Below are the code and all the weights of a small trained network. Each question names an input and a class and asks about switching units off, where a switched-off unit gives its printed mean instead of its output.

import numpy as np


def w(rows, s, z=0):
    codes = np.array(rows[::2]) - 128.0
    scale = np.full(codes.shape[1], s)
    scale[-1] = z or s
    return codes * scale


def f(y):
    return np.maximum(y, 0)


def log_softmax(a):
    a = a - a.max(-1, keepdims=True)
    return a - np.log(np.exp(a).sum(-1, keepdims=True))


def net(x, mask):
    res = np.array(x, float).reshape(1, 7) / 4 @ E
    y = f(res @ A[0][:, :-1].T + A[0][:, -1])
    res = res + np.where(mask, y, B[0][:, -1]) @ B[0][:, :-1]
    return log_softmax(res[-1] @ U[:, :-1].T + U[:, -1])


A, B = {}, {}
E = w([
[255,177,155,240,128,150,104,125,52,42,208,133],'x0',
[87,57,195,144,127,115,233,24,27,155,150,44],'x1',
[125,102,101,140,126,120,108,137,119,119,105,100],'x2',
[111,95,170,127,125,132,101,85,167,109,193,135],'x3',
[113,141,159,157,129,129,142,97,165,119,145,159],'x4',
[96,109,138,154,124,143,90,95,132,116,127,134],'x5',
[48,110,17,124,129,162,176,116,96,51,222,178],'x6',
],0.0098)
A[0] = w([
[132,65,182,144,111,133,195,88,69,132,105,85,86],'neuron 0',
[152,175,108,126,132,205,45,174,203,127,90,158,68],'neuron 1',
[148,141,140,159,162,168,130,118,99,95,117,104,117],'neuron 2',
[202,94,199,98,120,113,91,118,141,162,78,132,88],'neuron 3',
[112,79,150,156,127,118,196,103,75,176,157,96,108],'neuron 4',
[125,169,94,151,122,149,121,82,146,133,87,116,23],'neuron 5',
[148,139,173,147,167,132,79,116,136,176,96,87,46],'neuron 6',
[99,114,101,127,136,82,89,112,127,161,127,123,73],'neuron 7',
[35,67,74,64,140,108,171,141,226,211,117,131,146],'neuron 8',
[133,159,123,160,126,106,131,130,91,96,90,143,70],'neuron 9',
[146,63,132,140,133,167,126,161,113,150,127,159,23],'neuron 10',
[225,164,108,214,122,105,106,103,49,99,183,135,123],'neuron 11',
[203,139,108,202,169,92,97,95,96,108,169,140,119],'neuron 12',
[100,107,173,162,97,135,245,81,61,156,121,75,119],'neuron 13',
[139,67,168,147,175,97,187,82,92,116,95,116,75],'neuron 14',
[57,98,1,126,137,170,188,150,69,50,212,190,34],'neuron 15',
[146,96,131,126,157,122,153,136,146,96,110,132,38],'neuron 16',
[157,172,221,150,100,87,98,120,162,145,63,70,72],'neuron 17',
[91,136,18,114,154,130,154,78,107,102,183,181,3],'neuron 18',
[130,151,123,157,137,168,140,88,160,108,86,125,22],'neuron 19',
[174,147,124,174,152,183,88,139,89,118,170,89,125],'neuron 20',
[122,135,116,164,132,95,128,132,149,124,135,106,48],'neuron 21',
[157,142,223,119,180,80,42,127,115,183,96,84,70],'neuron 22',
[165,149,61,118,120,140,50,200,208,128,153,212,100],'neuron 23',
[54,102,129,51,128,93,133,90,171,192,50,150,133],'neuron 24',
[114,106,131,143,148,116,137,104,63,155,136,113,70],'neuron 25',
[54,121,116,59,125,116,155,125,166,136,93,119,122],'neuron 26',
[93,151,136,174,160,124,131,141,107,162,151,79,71],'neuron 27',
[202,142,152,189,76,153,130,158,66,114,174,158,129],'neuron 28',
[129,118,160,123,139,141,157,81,78,147,132,87,64],'neuron 29',
[137,157,125,121,105,111,86,186,157,109,124,168,62],'neuron 30',
[160,141,189,142,98,115,111,150,129,176,120,116,31],'neuron 31',
[206,156,144,193,138,116,114,143,86,49,186,98,143],'neuron 32',
[178,85,229,158,147,132,105,163,140,143,53,111,90],'neuron 33',
[120,143,143,96,92,148,158,71,102,144,122,93,102],'neuron 34',
],0.0082,0.0039)
B[0] = w([
[178,84,130,130,156,89,102,180,149,79,120,174,211],'neuron 0',
[133,64,144,137,192,68,92,206,95,123,96,176,214],'neuron 1',
[130,193,151,88,127,135,89,118,142,151,127,120,167],'neuron 2',
[76,191,54,160,93,108,213,154,124,176,198,164,192],'neuron 3',
[145,74,173,112,194,79,99,175,119,98,137,175,206],'neuron 4',
[121,122,132,117,109,133,124,157,126,110,139,140,131],'neuron 5',
[76,111,64,163,107,107,156,108,111,163,169,107,173],'neuron 6',
[163,141,138,123,162,134,143,101,136,104,136,111,145],'neuron 7',
[154,208,193,101,97,188,119,41,124,95,45,76,250],'neuron 8',
[135,105,148,126,111,145,124,126,114,120,118,100,148],'neuron 9',
[136,115,150,91,100,106,135,132,153,129,149,108,128],'neuron 10',
[136,175,170,83,124,191,126,91,149,115,81,67,247],'neuron 11',
[142,175,168,103,130,143,117,65,122,118,81,93,212],'neuron 12',
[169,51,161,153,175,54,47,219,102,96,113,187,237],'neuron 13',
[111,127,170,154,133,56,87,152,122,92,115,143,188],'neuron 14',
[21,135,3,243,47,93,191,106,144,245,186,141,252],'neuron 15',
[132,111,136,123,148,139,156,107,133,95,145,144,128],'neuron 16',
[55,151,53,176,88,106,164,106,153,195,202,126,205],'neuron 17',
[106,143,65,150,69,121,187,173,149,156,217,126,198],'neuron 18',
[130,130,99,114,143,120,140,130,127,95,112,140,130],'neuron 19',
[154,164,138,103,90,178,97,90,164,104,93,72,198],'neuron 20',
[122,90,114,111,119,156,167,119,157,118,75,187,129],'neuron 21',
[72,135,63,164,89,147,163,150,105,178,195,133,206],'neuron 22',
[177,52,198,155,204,53,55,237,73,47,124,205,237],'neuron 23',
[146,194,185,81,115,197,111,90,136,105,82,43,230],'neuron 24',
[136,85,127,111,146,111,110,153,134,121,128,138,167],'neuron 25',
[130,187,182,68,108,175,134,65,135,120,100,84,202],'neuron 26',
[159,137,137,89,157,96,131,111,154,130,137,163,145],'neuron 27',
[144,177,164,64,112,160,130,79,147,79,115,54,221],'neuron 28',
[156,99,167,154,152,92,96,149,129,121,120,155,181],'neuron 29',
[151,84,144,115,169,92,98,148,82,128,142,167,179],'neuron 30',
[70,115,79,135,84,105,147,134,143,161,144,116,168],'neuron 31',
[142,151,151,80,125,206,157,101,154,98,67,92,242],'neuron 32',
[105,151,53,136,57,129,194,143,134,184,173,141,202],'neuron 33',
[163,122,106,99,169,86,115,164,138,86,120,142,171],'neuron 34',
],0.0069,0.014)
U = w([
[120,222,207,56,110,237,90,46,116,96,7,33,252],'0',
[132,52,177,148,222,19,1,236,104,84,94,202,114],'1',
[49,170,11,214,49,106,227,130,114,212,215,120,18],'2',
],0.0086,0.0017)

Each question gives the input, the list of numbers given to net, and the class t.
The units are the neurons (one row each of A and B). Each row of codes is followed by its name. A weight is (code - 128) times the scale printed after its matrix; where a second scale follows, it is the last column's (A, B and U).
mask holds one flag per neuron, in row order. A switched-off neuron (its flag False) gives its mean, the last column of its row in B, instead of its output. The means were averaged over made-up inputs and are rounded, as every weight is.
A unit's drop is (log p(t) with every unit on - log p(t) with that unit switched off) / (log p(t) with every unit on - log p(t) with every unit switched off).
unit that matters most: the unit with the biggest drop
top k neurons: the k neurons with the biggest drops, biggest first
drop of u: that unit's drop, to one decimal
input [-5,7,-1,-8,0,1,7], class 1: top 2 neurons : [neuron 13; neuron 4]
input [6,7,-4,0,-4,-8,-8], class 2: top neuron : [neuron 17]
input [8,-8,0,1,-6,-3,2], class 0: top 4 neurons : [neuron 11; neuron 32; neuron 28; neuron 20]
input [5,-5,1,-5,-6,-4,3], class 0: top 4 neurons : [neuron 13; neuron 11; neuron 32; neuron 28]
input [-1,-4,3,4,7,8,-4], class 1: top 4 neurons : [neuron 15; neuron 1; neuron 23; neuron 18]
input [7,5,4,2,8,6,7], class 0: top 4 neurons : [neuron 11; neuron 32; neuron 12; neuron 28]
input [8,-4,1,5,1,-6,7], class 0: top 2 neurons : [neuron 11; neuron 32]
input [7,8,6,1,-1,-1,4], class 1: top 2 neurons : [neuron 13; neuron 4]
input [8,-8,8,1,-1,-4,-6], class 0: top 3 neurons : [neuron 11; neuron 32; neuron 28]
input [-3,0,7,-6,-6,-2,4], class 2: top 2 neurons : [neuron 15; neuron 11]
input [-6,7,-1,7,-2,5,0], class 1: top 3 neurons : [neuron 13; neuron 4; neuron 0]
input [7,-5,-7,-5,3,-8,7], class 0: top 3 neurons : [neuron 11; neuron 32; neuron 28]
input [7,3,-3,-8,7,3,-8], class 2: top 4 neurons : [neuron 17; neuron 33; neuron 22; neuron 3]
input [-8,-8,4,-7,-1,-2,6], class 0: top 2 neurons : [neuron 8; neuron 24]
input [-8,5,1,-2,-1,-2,6], class 0: unit that matters most : neuron 8
input [6,3,-2,-8,-6,-6,-8], class 2: drop of neuron 17 : 0.1
input [7,-3,2,5,6,1,6], class 0: drop of neuron 11 : 0.1
input [4,0,1,-7,2,-6,-7], class 2: drop of neuron 18 : 0.0
input [-4,6,-8,-3,3,3,1], class 1: drop of neuron 13 : 0.2
input [6,8,-6,-6,-4,-4,1], class 1: unit that matters most : neuron 13
